Below are the code and all the weights of a small trained network. Each question names an input and a class and asks about switching units off, where a switched-off unit gives its printed mean instead of its output.

import numpy as np


def w(rows, s, z=0):
    codes = np.array(rows[::2]) - 128.0
    scale = np.full(codes.shape[1], s)
    scale[-1] = z or s
    return codes * scale


def f(y):
    return y / 2 * (1 + np.tanh(0.7978845608 * (y + 0.044715 * y**3)))


def log_softmax(a):
    a = a - a.max(-1, keepdims=True)
    return a - np.log(np.exp(a).sum(-1, keepdims=True))


def net(x, mask):
    res = np.array(x, float).reshape(1, 6) / 4 @ E
    y = f(res @ A[0][:, :-1].T + A[0][:, -1])
    res = res + np.where(mask, y, B[0][:, -1]) @ B[0][:, :-1]
    return log_softmax(res[-1] @ U[:, :-1].T + U[:, -1])


A, B = {}, {}
E = w([
[133,87,136,100,131,59,147,169,153,79,189],'x0',
[64,61,180,104,199,142,159,159,135,94,198],'x1',
[150,174,50,179,151,184,185,254,136,185,97],'x2',
[127,151,143,140,190,58,122,122,56,136,85],'x3',
[164,118,219,176,227,213,113,35,196,188,152],'x4',
[10,67,75,175,104,200,126,146,71,116,113],'x5',
],0.0091)
A[0] = w([
[77,96,98,98,117,102,157,232,97,82,166,151],'neuron 0',
[108,162,98,194,55,187,123,137,127,139,97,85],'neuron 1',
[180,142,120,113,56,106,151,134,208,111,166,175],'neuron 2',
[69,91,133,151,140,115,156,143,155,115,214,254],'neuron 3',
[111,141,50,92,63,134,117,207,159,137,122,200],'neuron 4',
[123,132,203,145,182,109,82,11,144,165,140,184],'neuron 5',
[114,94,129,133,147,186,110,132,139,144,145,166],'neuron 6',
[99,100,163,63,99,90,81,45,138,84,190,125],'neuron 7',
],0.011,0.0031)
B[0] = w([
[106,160,95,98,158,82,204,211,110,130,141,247],'neuron 0',
[108,107,100,158,131,165,88,118,85,167,113,197],'neuron 1',
[173,133,188,74,196,114,124,99,107,150,164,191],'neuron 2',
[131,101,118,112,142,212,123,148,100,115,181,205],'neuron 3',
[150,116,134,100,142,91,94,158,43,136,101,231],'neuron 4',
[153,86,174,127,119,142,232,189,87,52,115,234],'neuron 5',
[138,152,153,139,101,220,157,122,187,111,165,169],'neuron 6',
[127,119,104,99,91,170,89,44,247,149,166,230],'neuron 7',
],0.011,0.015)
U = w([
[151,151,63,125,115,127,26,111,98,207,93,152],'0',
[163,115,202,118,164,193,137,121,201,127,180,175],'1',
[70,165,70,65,108,53,112,152,165,132,165,60],'2',
[95,127,129,144,29,135,82,35,174,97,75,89],'3',
[106,212,96,195,176,196,125,174,204,218,128,2],'4',
[177,164,199,108,166,2,146,201,65,115,97,124],'5',
[100,107,118,134,132,143,152,236,60,116,106,196],'6',
],0.0092,0.0049)

Each question gives the input, the list of numbers given to net, and the class t.
The units are the neurons (one row each of A and B). Each row of codes is followed by its name. A weight is (code - 128) times the scale printed after its matrix; where a second scale follows, it is the last column's (A, B and U).
mask holds one flag per neuron, in row order. A switched-off neuron (its flag False) gives its mean, the last column of its row in B, instead of its output. The means were averaged over made-up inputs and are rounded, as every weight is.
A unit's drop is (log p(t) with every unit on - log p(t) with that unit switched off) / (log p(t) with every unit on - log p(t) with every unit switched off).
The circuit of an input: a set's keep is (log p(t) with only the set's units on - log p(t) with every unit switched off) / (log p(t) with every unit on - log p(t) with every unit switched off). Starting from all 8 units, units are removed one at a time, each time the one whose removal leaves the highest keep (on an exact tie, the one counted first), for as long as the keep stays at least 0.8.
circuit, biggest first: the units of the circuit, biggest drop first
top k neurons: the k neurons with the biggest drops, biggest first
drop of u: that unit's drop, to one decimal
input [7,1,-1,-2,-6,0], class 5: top neuron : (neuron 4)
input [0,-8,-2,-7,1,-2], class 0: circuit, biggest first : (neuron 5; neuron 6)
input [2,-8,-2,0,3,-1], class 5: top 3 neurons : (neuron 7; neuron 6; neuron 3)
input [-8,1,-5,6,-4,4], class 3: circuit, biggest first : (neuron 0; neuron 4)
input [7,-7,-3,2,2,5], class 3: circuit, biggest first : (neuron 0; neuron 2)
input [2,-3,-3,-7,-7,2], class 5: circuit, biggest first : (neuron 4; neuron 2)
input [2,1,8,-7,5,4], class 4: top 3 neurons : (neuron 5; neuron 6; neuron 1)
input [-1,-2,5,-6,0,-2], class 0: top 3 neurons : (neuron 5; neuron 0; neuron 1)
input [1,-2,-4,-6,-5,-5], class 1: top 4 neurons : (neuron 7; neuron 2; neuron 0; neuron 1)
input [-4,-7,5,-1,0,-5], class 0: top 2 neurons : (neuron 5; neuron 0)
input [-7,0,-4,8,6,-1], class 5: top 4 neurons : (neuron 5; neuron 3; neuron 7; neuron 1)
input [3,-8,-2,-7,-8,4], class 5: top 2 neurons : (neuron 4; neuron 2)
input [-6,-2,-6,5,-2,-2], class 3: top 2 neurons : (neuron 0; neuron 7)
input [6,-6,7,7,-8,2], class 5: circuit, biggest first : (neuron 4)
input [1,-1,-3,3,-6,-2], class 2: top 2 neurons : (neuron 5; neuron 7)
input [-1,6,3,-2,-2,-8], class 5: top 2 neurons : (neuron 7; neuron 6)
input [-5,6,2,-2,2,7], class 4: top 2 neurons : (neuron 5; neuron 6)
input [0,1,-3,-6,-5,-2], class 2: drop of neuron 7 : 0.8
input [-5,-4,-2,-4,-1,6], class 0: drop of neuron 1 : 0.1
input [6,3,6,4,-6,-2], class 5: drop of neuron 3 : 0.0
input [4,-4,3,-4,7,-8], class 5: circuit, biggest first : (neuron 7)
